[[  8   5   4  16  -8   2   7 -10 -11  -2   5]
 [  9   3  -6  -4   3  13  -3   4 -10  -1  -6]
 [  3  10  -1  29  -4  -1   1  -1  -7  -3   1]
 [ -9   5   5  14  10  -9  -4  -5   7   5   9]
 [ 18  -6   3  -1  -7 -16  -2  -3   4   6   1]]
=>
[[ -9   5   5  14  10  -9  -4  -5   7   5   9]
 [  3  10  -1  29  -4  -1   1  -1  -7  -3   1]
 [  8   5   4  16  -8   2   7 -10 -11  -2   5]
 [  9   3  -6  -4   3  13  -3   4 -10  -1  -6]
 [ 18  -6   3  -1  -7 -16  -2  -3   4   6   1]]

[[  9 -16   2 -34 -23]
 [  6 -19 -25   8  -9]
 [-12 -26 -19 -18  -9]
 [ -9  -8  13 -27 -24]]
=>
[[-12 -26 -19 -18  -9]
 [ -9  -8  13 -27 -24]
 [  6 -19 -25   8  -9]
 [  9 -16   2 -34 -23]]

[[ 10   3   7  -4]
 [  5 -14   1   4]
 [ -3 -11   0  -9]
 [ -2  10   3  -8]
 [ -6  -3  -2  18]
 [ -5  -6  -9  -8]
 [  2 -13  -3  -4]
 [ 12  11 -30   3]
 [ -4  -8   5  32]
 [ -9 -11   8  12]]
=>
[[ -9 -11   8  12]
 [ -6  -3  -2  18]
 [ -5  -6  -9  -8]
 [ -4  -8   5  32]
 [ -3 -11   0  -9]
 [ -2  10   3  -8]
 [  2 -13  -3  -4]
 [  5 -14   1   4]
 [ 10   3   7  -4]
 [ 12  11 -30   3]]

[[-13  20 -16  10  22  -5]
 [-19 -17   0  -3  15   7]
 [ 20 -25  -6  12  12 -14]
 [  5 -11 -17 -21  -2   0]
 [ 13  16  -1  10 -18  22]]
=>
[[-19 -17   0  -3  15   7]
 [-13  20 -16  10  22  -5]
 [  5 -11 -17 -21  -2   0]
 [ 13  16  -1  10 -18  22]
 [ 20 -25  -6  12  12 -14]]

[[-12  -9 -12 -12   1   2 -14   0  -9]
 [  3  -8 -14  -7 -13  -1  -3   1  -4]
 [-18 -11 -21  -6  10  14 -29  17 -25]
 [-11  -6   5   3 -20  -1  -3   4  -7]
 [ -2 -22  -6 -16  -3   1  -2 -16  -1]]
=>
[[-18 -11 -21  -6  10  14 -29  17 -25]
 [-12  -9 -12 -12   1   2 -14   0  -9]
 [-11  -6   5   3 -20  -1  -3   4  -7]
 [ -2 -22  -6 -16  -3   1  -2 -16  -1]
 [  3  -8 -14  -7 -13  -1  -3   1  -4]]

[[ -1   1  22]
 [-15   2  -9]
 [ 10   6  30]
 [-19 -12   3]
 [ -4  -5   6]
 [ -8  13  -5]
 [-13 -29  16]]
=>
[[-19 -12   3]
 [-15   2  -9]
 [-13 -29  16]
 [ -8  13  -5]
 [ -4  -5   6]
 [ -1   1  22]
 [ 10   6  30]]

[[-31  -3  -3   7   6  -6   3]
 [-32  -7  -1   9   5  -3   4]
 [-29  -5   0   9   7  -4  10]
 [-27   3 -11  12   0  -5   7]]
=>
[[-32  -7  -1   9   5  -3   4]
 [-31  -3  -3   7   6  -6   3]
 [-29  -5   0   9   7  -4  10]
 [-27   3 -11  12   0  -5   7]]

[[ 12 -18 -30   0]
 [ 21  -9  -4 -21]
 [ 14 -14 -27  21]
 [ 30 -22 -34   2]
 [ 28 -21 -35   8]
 [  6 -17  23  31]
 [-35  25 -16  10]
 [ 13 -18 -24  -5]
 [ 10 -13 -23  18]]
=>
[[-35  25 -16  10]
 [  6 -17  23  31]
 [ 10 -13 -23  18]
 [ 12 -18 -30   0]
 [ 13 -18 -24  -5]
 [ 14 -14 -27  21]
 [ 21  -9  -4 -21]
 [ 28 -21 -35   8]
 [ 30 -22 -34   2]]
